Here is a tiny trained network, its code and every weight. The questions are about switching its units off for an input and a target symbol, where a switched-off unit gives its printed mean instead of its output.

import numpy as np


def w(rows, s, z=0):
    codes = np.array(rows[::2]) - 128.0
    scale = np.full(codes.shape[1], s)
    scale[-1] = z or s
    return codes * scale


def norm(h):
    return h / np.sqrt((h * h).mean(-1, keepdims=True) + 1e-5)


def f(y):
    return y / 2 * (1 + np.tanh(0.7978845608 * (y + 0.044715 * y**3)))


def softmax(a):
    e = np.exp(a - a.max(-1, keepdims=True))
    return e / e.sum(-1, keepdims=True)


def log_softmax(a):
    a = a - a.max(-1, keepdims=True)
    return a - np.log(np.exp(a).sum(-1, keepdims=True))


def net(x, mask):
    ids = ['αγζλμξσ'.index(c) for c in x.split()]
    T = len(ids)
    res = E[ids] + P[:T]
    r = norm(res)
    for j in range(3):
        rows = slice(2 * j, 2 * j + 2)
        q, k, v = (r @ M[0][rows].T for M in (Q, K, V))
        z = softmax(np.where(np.tri(T) > 0, q @ k.T / 2**0.5, -1e9)) @ v
        o = O[0][rows]
        res = res + np.where(mask[j], z, o[:, -1]) @ o[:, :-1]
    y = f(norm(res) @ A[0][:, :-1].T + A[0][:, -1])
    res = res + np.where(mask[3:15], y, B[0][:, -1]) @ B[0][:, :-1]
    return log_softmax(norm(res)[-1] @ U[:, :-1].T + U[:, -1])


Q, K, V, O, A, B = {}, {}, {}, {}, {}, {}
E = w([
[223,199,85,169],'α',
[237,176,128,189],'γ',
[232,182,120,205],'ζ',
[165,12,154,118],'λ',
[229,184,121,208],'μ',
[100,172,241,103],'ξ',
[46,39,79,146],'σ',
],0.011)
P = w([
[135,119,145,244],'0',
[147,135,129,199],'1',
[152,137,123,173],'2',
[145,139,117,153],'3',
[141,144,113,139],'4',
[142,144,107,128],'5',
[144,148,106,115],'6',
[139,152,102,102],'7',
[147,149,99,90],'8',
[145,149,96,73],'9',
[151,155,101,76],'10',
],0.011)
Q[0] = w([
[116,98,187,65],'H0',
[105,111,95,96],'H0',
[16,7,184,137],'H1',
[186,155,99,158],'H1',
[141,112,52,149],'H2',
[65,92,147,136],'H2',
],0.015)
K[0] = w([
[169,84,118,173],'H0',
[73,88,135,125],'H0',
[183,160,116,249],'H1',
[119,99,125,12],'H1',
[116,66,87,102],'H2',
[168,134,79,219],'H2',
],0.015)
V[0] = w([
[58,250,117,167],'H0',
[102,81,220,144],'H0',
[115,254,218,91],'H1',
[77,124,18,151],'H1',
[40,205,123,128],'H2',
[13,116,186,167],'H2',
],0.0075)
O[0] = w([
[74,40,136,156,247],'H0',
[195,127,146,155,100],'H0',
[85,197,232,91,70],'H1',
[168,193,3,214,79],'H1',
[85,200,68,195,74],'H2',
[45,174,52,73,249],'H2',
],0.0068,0.0019)
A[0] = w([
[60,30,126,88,50],'N0',
[77,92,37,104,53],'N1',
[53,56,155,93,206],'N2',
[169,109,147,185,237],'N3',
[134,238,140,100,92],'N4',
[194,103,82,125,28],'N5',
[156,139,199,129,109],'N6',
[144,133,180,145,62],'N7',
[93,245,171,109,153],'N8',
[15,136,134,82,3],'N9',
[26,190,65,53,247],'N10',
[86,133,93,91,65],'N11',
],0.011,0.0034)
B[0] = w([
[97,119,94,203,163],'N0',
[254,163,64,132,176],'N1',
[135,114,45,201,193],'N2',
[72,143,145,109,221],'N3',
[59,111,191,180,196],'N4',
[116,84,229,113,184],'N5',
[129,203,99,142,187],'N6',
[130,177,103,121,144],'N7',
[56,110,149,140,253],'N8',
[180,146,120,81,161],'N9',
[237,237,132,18,211],'N10',
[155,153,75,112,121],'N11',
],0.0084,0.0057)
U = w([
[99,107,160,255,216],'α',
[249,222,164,29,208],'γ',
[182,179,169,158,6],'ζ',
[186,56,194,93,95],'λ',
[172,175,171,171,1],'μ',
[57,192,148,72,170],'ξ',
[166,173,39,130,144],'σ',
],0.0075,0.0065)

Each question gives the input, a string of symbols that net reads in full, and the target symbol t.
The units are the heads (2 rows each of Q, K, V and O) and the neurons (one row each of A and B). Each row of codes is followed by its name. A weight is (code - 128) times the scale printed after its matrix; where a second scale follows, it is the last column's (O, A, B and U).
mask holds one flag per unit, heads first, then neurons. A switched-off unit (its flag False) gives its mean, the last column of its rows in O or B, instead of its output. The means were averaged over made-up inputs and are rounded, as every weight is.
A unit's drop is (log p(t) with every unit on - log p(t) with that unit switched off) / (log p(t) with every unit on - log p(t) with every unit switched off).
The circuit of an input: a set's keep is (log p(t) with only the set's units on - log p(t) with every unit switched off) / (log p(t) with every unit on - log p(t) with every unit switched off). Starting from the 12 units with the biggest drops (on a tie, the unit counted first), units are removed one at a time, each time the one whose removal leaves the highest keep (on an exact tie, the one counted first), for as long as the keep stays at least 0.8.
units of the circuit, in order: the units of the circuit, biggest drop first
most important unit: the unit with the biggest drop
top k neurons: the k neurons with the biggest drops, biggest first
heads that matter: for each layer, one digit per head in row order, 1 if its drop is at least 0.15 and else 0, layers parted by /
drop of u: that unit's drop, to one decimal
input α σ γ ξ α α, target ξ: units of the circuit, in order	(H1 N8)
input γ μ α σ, target σ: most important unit	N1
input α ζ γ α λ α λ α, target λ: heads that matter	011
input ξ α α γ, target ξ: units of the circuit, in order	(H1 H2 N8)
input α σ ξ μ α ζ ζ λ ζ ξ ζ, target ξ: heads that matter	010
input α λ μ, target λ: heads that matter	011
input ξ ξ ξ α ξ ξ α λ α ζ, target λ: heads that matter	010
input σ ξ σ ζ α σ α ζ α γ, target σ: heads that matter	010
input ξ α ζ λ ζ ζ α μ γ μ σ, target α: top 2 neurons	(N0 N10)
input σ λ γ α α α α μ ζ, target λ: top 2 neurons	(N10 N5)
input α λ ζ ξ σ ξ μ μ μ α μ, target ξ: top 2 neurons	(N8 N4)
input ζ λ σ α ζ λ α μ ξ, target α: top 2 neurons	(N10 N4)
input γ α ζ α α, target α: top 4 neurons	(N10 N1 N9 N3)
input α σ α ξ α σ ξ λ, target α: top 2 neurons	(N10 N0)
input ξ ζ α α λ γ λ γ, target λ: drop of H1	0.4
input ξ γ λ λ ξ λ μ α α, target λ: drop of H1	0.1
input λ ξ ξ σ λ λ γ ξ α σ γ, target σ: drop of H1	2.4
